Below is a small trained network, with its code and all its weights. Each question gives an input and a target symbol and asks what happens when units are switched off, that is, made to give their printed mean instead of their output.

import numpy as np


def w(rows, s, z=0):
    codes = np.array(rows[::2]) - 128.0
    scale = np.full(codes.shape[1], s)
    scale[-1] = z or s
    return codes * scale


def softmax(a):
    e = np.exp(a - a.max(-1, keepdims=True))
    return e / e.sum(-1, keepdims=True)


def log_softmax(a):
    a = a - a.max(-1, keepdims=True)
    return a - np.log(np.exp(a).sum(-1, keepdims=True))


def net(x, mask):
    ids = ['ΘΛΞΣΦαβδεημπτ'.index(c) for c in x.split()]
    T = len(ids)
    res = E[ids] + P[:T]
    u = 0
    for l in range(2):
        r = res
        for j in range(3):
            rows = slice(3 * j, 3 * j + 3)
            q, k, v = (r @ M[l][rows].T for M in (Q, K, V))
            z = softmax(np.where(np.tri(T) > 0, q @ k.T / 3**0.5, -1e9)) @ v
            o = O[l][rows]
            res = res + np.where(mask[u + j], z, o[:, -1]) @ o[:, :-1]
        u += 3
    return log_softmax(res[-1] @ U[:, :-1].T + U[:, -1])


Q, K, V, O = {}, {}, {}, {}
E = w([
[103,158,149,123,151,92,109,114,122,77,137,110],'Θ',
[80,137,148,113,100,89,87,130,133,174,179,88],'Λ',
[115,189,151,131,164,96,125,145,177,164,95,163],'Ξ',
[93,144,65,150,96,118,145,124,205,122,67,102],'Σ',
[106,108,164,146,37,128,113,110,133,83,112,126],'Φ',
[164,113,191,111,183,149,138,175,132,113,101,34],'α',
[105,139,138,180,93,85,191,148,134,104,176,99],'β',
[182,111,168,103,112,94,93,36,165,162,102,82],'δ',
[117,255,147,177,82,114,87,156,77,128,78,157],'ε',
[122,143,129,31,105,142,81,113,192,131,117,156],'η',
[118,122,171,73,126,118,150,135,134,110,214,149],'μ',
[163,169,124,104,93,135,171,165,165,157,148,120],'π',
[155,157,143,148,102,131,166,120,161,67,66,168],'τ',
],0.021)
P = w([
[89,186,209,112,99,170,169,111,164,116,81,96],'0',
[102,166,191,138,87,139,139,120,166,119,86,115],'1',
[98,112,165,87,98,84,145,137,135,134,59,127],'2',
[133,251,168,94,119,120,128,131,186,124,152,96],'3',
[135,118,152,168,115,144,117,135,129,128,99,130],'4',
[145,90,133,99,124,60,124,144,124,140,88,118],'5',
[170,212,164,134,127,104,118,142,180,109,171,95],'6',
[165,95,122,186,135,141,100,161,120,128,137,142],'7',
[179,73,107,114,146,43,107,158,118,136,118,128],'8',
[193,220,124,125,143,112,89,185,167,101,185,105],'9',
[187,87,94,203,153,130,84,188,105,123,160,162],'10',
[218,55,91,130,162,18,73,175,122,138,132,130],'11',
[181,195,131,93,125,138,89,178,222,78,154,105],'12',
],0.014)
Q[0] = w([
[85,50,128,133,112,142,117,66,92,137,112,153],'L0H1',
[55,63,109,123,185,97,198,122,58,148,76,150],'L0H1',
[120,166,99,97,148,45,162,98,152,141,159,125],'L0H1',
[139,165,114,102,97,87,136,125,120,133,131,90],'L0H2',
[110,110,110,163,136,137,115,140,134,172,145,210],'L0H2',
[145,153,160,115,135,50,108,211,185,87,121,104],'L0H2',
[93,13,97,127,134,133,124,150,82,194,95,193],'L0H3',
[165,153,159,122,84,1,124,154,138,85,109,149],'L0H3',
[100,96,95,149,162,219,178,64,49,158,127,177],'L0H3',
],0.0093)
K[0] = w([
[96,153,180,126,72,178,114,76,131,128,75,116],'L0H1',
[68,228,191,131,116,180,234,123,160,110,159,70],'L0H1',
[141,101,115,126,199,163,161,196,138,161,114,123],'L0H1',
[139,92,115,127,148,104,135,165,86,170,88,136],'L0H2',
[62,157,119,101,134,164,186,81,67,148,126,153],'L0H2',
[211,124,46,161,172,108,75,183,118,83,183,132],'L0H2',
[57,221,224,135,174,242,216,81,137,125,178,127],'L0H3',
[208,130,103,182,178,112,125,178,76,82,141,183],'L0H3',
[1,149,173,109,86,194,161,41,152,169,64,93],'L0H3',
],0.0078)
V[0] = w([
[8,86,153,114,191,103,177,208,120,122,78,160],'L0H1',
[65,152,84,128,113,180,88,140,73,133,152,180],'L0H1',
[94,121,155,97,95,109,145,119,144,111,92,108],'L0H1',
[97,44,144,86,95,150,37,164,141,174,56,6],'L0H2',
[98,122,58,151,69,206,111,2,124,167,179,196],'L0H2',
[34,132,158,115,105,234,162,55,130,195,102,132],'L0H2',
[244,121,157,176,160,113,114,197,120,122,153,232],'L0H3',
[196,120,181,166,149,47,217,36,76,174,102,189],'L0H3',
[65,62,133,118,136,159,63,180,225,104,109,95],'L0H3',
],0.0059)
O[0] = w([
[34,139,159,140,89,128,174,209,118,126,60,243,134],'L0H1',
[122,132,99,151,131,254,127,102,82,125,138,145,75],'L0H1',
[94,132,152,59,97,71,140,80,109,166,115,134,165],'L0H1',
[55,66,136,55,61,109,122,177,118,98,71,186,177],'L0H2',
[125,33,84,118,148,180,183,50,26,133,169,52,8],'L0H2',
[132,175,193,112,158,199,147,62,162,170,116,37,92],'L0H2',
[205,141,252,162,62,49,202,47,47,164,129,250,140],'L0H3',
[204,117,248,110,175,74,218,103,101,122,136,66,127],'L0H3',
[88,58,183,218,128,169,64,176,253,130,129,185,147],'L0H3',
],0.0059,0.013)
Q[1] = w([
[153,118,115,180,163,199,102,115,115,167,150,131],'L1H1',
[144,192,172,152,114,124,98,125,219,90,159,117],'L1H1',
[107,131,116,137,97,110,130,78,149,133,143,148],'L1H1',
[125,59,120,100,124,107,126,170,107,155,94,133],'L1H2',
[98,47,59,114,134,150,142,70,36,151,104,164],'L1H2',
[153,110,130,184,191,222,104,147,102,136,140,111],'L1H2',
[129,157,106,191,152,205,126,88,137,142,178,123],'L1H3',
[126,5,94,113,191,196,146,172,59,127,120,115],'L1H3',
[94,55,89,130,100,117,134,87,110,192,122,167],'L1H3',
],0.011)
K[1] = w([
[73,115,117,91,84,192,120,61,180,147,114,62],'L1H1',
[206,33,50,131,81,123,36,148,113,106,158,166],'L1H1',
[224,102,65,143,181,151,146,157,99,124,168,54],'L1H1',
[80,209,196,173,153,143,151,210,203,120,202,207],'L1H2',
[110,195,202,108,158,162,180,116,132,108,116,59],'L1H2',
[2,151,173,91,18,156,116,71,201,172,102,91],'L1H2',
[65,91,115,98,86,178,125,46,102,194,93,33],'L1H3',
[55,216,210,68,78,142,164,119,193,91,108,111],'L1H3',
[147,212,164,143,238,202,186,132,108,106,167,50],'L1H3',
],0.0079)
V[1] = w([
[121,38,119,139,157,115,129,122,163,126,168,90],'L1H1',
[126,114,142,166,12,109,104,89,110,100,97,141],'L1H1',
[136,208,95,67,143,124,98,158,121,178,172,177],'L1H1',
[150,99,143,31,84,173,143,113,132,119,198,170],'L1H2',
[76,149,181,118,200,120,92,108,103,121,167,137],'L1H2',
[141,128,93,99,194,120,98,43,142,64,41,159],'L1H2',
[80,117,77,134,134,43,108,88,128,178,166,127],'L1H3',
[157,117,170,98,110,141,53,158,102,244,117,75],'L1H3',
[88,126,141,121,103,118,93,142,66,9,156,93],'L1H3',
],0.011)
O[1] = w([
[108,95,183,143,122,97,123,165,138,93,126,106,28],'L1H1',
[146,211,170,143,170,175,136,129,115,132,175,130,251],'L1H1',
[127,90,97,129,68,148,110,54,93,177,107,157,190],'L1H1',
[167,116,215,116,29,153,127,101,146,115,124,91,75],'L1H2',
[127,95,199,145,167,109,169,88,136,125,95,251,113],'L1H2',
[187,73,110,168,163,111,117,106,196,207,127,125,80],'L1H2',
[24,114,138,151,149,139,108,72,94,160,99,107,112],'L1H3',
[145,76,164,90,168,180,45,195,42,134,153,160,177],'L1H3',
[152,126,127,147,128,130,71,23,160,24,122,182,130],'L1H3',
],0.012,0.011)
U = w([
[105,106,141,190,182,100,47,52,210,106,89,162,172],'Θ',
[24,113,140,151,144,204,41,127,102,90,113,133,98],'Λ',
[74,121,169,152,142,123,171,153,129,191,117,163,88],'Ξ',
[77,121,57,187,101,159,48,128,175,109,112,57,253],'Σ',
[144,180,155,177,128,206,30,98,172,48,175,78,36],'Φ',
[168,108,91,119,103,87,56,201,135,46,142,186,123],'α',
[76,186,95,60,154,56,126,96,80,16,71,55,103],'β',
[149,124,190,138,180,106,52,104,102,143,131,53,146],'δ',
[164,154,87,71,171,160,88,65,78,93,113,132,141],'ε',
[157,94,126,201,54,208,1,111,204,174,125,121,127],'η',
[146,146,234,126,64,99,129,89,109,110,58,147,173],'μ',
[153,167,90,53,55,119,82,142,62,97,100,20,56],'π',
[205,161,126,134,106,77,130,103,172,130,124,79,100],'τ',
],0.0035,0.0032)

Each question gives the input, a string of symbols that net reads in full, and the target symbol t.
The units are the heads (3 rows each of Q, K, V and O). Each row of codes is followed by its name. A weight is (code - 128) times the scale printed after its matrix; where a second scale follows, it is the last column's (O and U).
mask holds one flag per head, layer by layer. A switched-off head (its flag False) gives its mean, the last column of its rows in O, instead of its output. The means were averaged over made-up inputs and are rounded, as every weight is.
A unit's drop is (log p(t) with every unit on - log p(t) with that unit switched off) / (log p(t) with every unit on - log p(t) with every unit switched off).
The circuit of an input: a set's keep is (log p(t) with only the set's units on - log p(t) with every unit switched off) / (log p(t) with every unit on - log p(t) with every unit switched off). Starting from all 6 units, units are removed one at a time, each time the one whose removal leaves the highest keep (on an exact tie, the one counted first), for as long as the keep stays at least 0.8.
circuit, biggest first: the units of the circuit, biggest drop first
most important unit: the unit with the biggest drop
heads that matter: for each layer, one digit per head in row order, 1 if its drop is at least 0.15 and else 0, layers parted by /
drop of u: that unit's drop, to one decimal
input α η Θ ε δ β μ Φ τ η ε β, target β: circuit, biggest first => [L1H2, L0H2, L1H3]
input μ μ Σ Θ π Φ α Σ ε μ π μ μ, target μ: circuit, biggest first => [L1H2, L0H3]
input Θ β μ α, target μ: circuit, biggest first => [L1H2]
input α α μ Λ α δ β ε Λ α Λ α τ, target α: heads that matter => 010 / 000
input δ η τ ε ε, target ε: heads that matter => 001 / 100
input ε ε μ Λ, target μ: heads that matter => 000 / 010
input α μ Ξ μ δ δ Φ μ ε δ β Θ, target Θ: heads that matter => 010 / 011
input τ Φ Φ, target τ: circuit, biggest first => [L1H3, L1H2]
input α μ α Φ η ε Λ Λ δ, target ε: heads that matter => 011 / 100
input δ Φ α α β ε Ξ, target ε: circuit, biggest first => [L1H1, L0H3]
input η μ α β, target α: heads that matter => 000 / 001
input δ τ ε Φ μ τ, target τ: heads that matter => 000 / 011
input ε η β μ Λ Σ Λ Λ α Φ, target α: circuit, biggest first => [L1H3, L0H2]
input α Φ Φ α Φ Λ, target α: circuit, biggest first => [L0H2, L1H3]
input Φ α Φ Λ μ Σ α Θ Φ Φ Σ δ, target Θ: heads that matter => 111 / 011
input ε Φ ε η π Λ α Θ ε τ Ξ, target Ξ: most important unit => L1H3
input Λ α α μ δ Σ μ, target Σ: circuit, biggest first => [L1H2, L0H3]
input μ Ξ α α ε μ δ ε Φ ε, target Φ: heads that matter => 000 / 100
input Θ μ Θ β Θ Φ Ξ, target Φ: circuit, biggest first => [L1H1, L1H3]
input Φ β α μ ε Λ μ, target Λ: most important unit => L1H3
input α α Θ β π α α, target α: circuit, biggest first => [L0H2, L1H3]
input Λ α ε α δ μ Λ Φ μ η, target μ: circuit, biggest first => [L1H2, L0H3]
input π μ Φ η η π μ, target π: circuit, biggest first => [L1H2, L1H3]
input Λ μ ε μ Θ, target Θ: heads that matter => 000 / 011
input Φ Ξ μ μ μ ε α Λ α, target α: drop of L0H2 => 1.6
input Θ δ δ Λ, target δ: drop of L1H3 => 0.3
input η μ α α α τ Ξ μ α η ε Φ Φ, target Φ: drop of L1H1 => 0.7
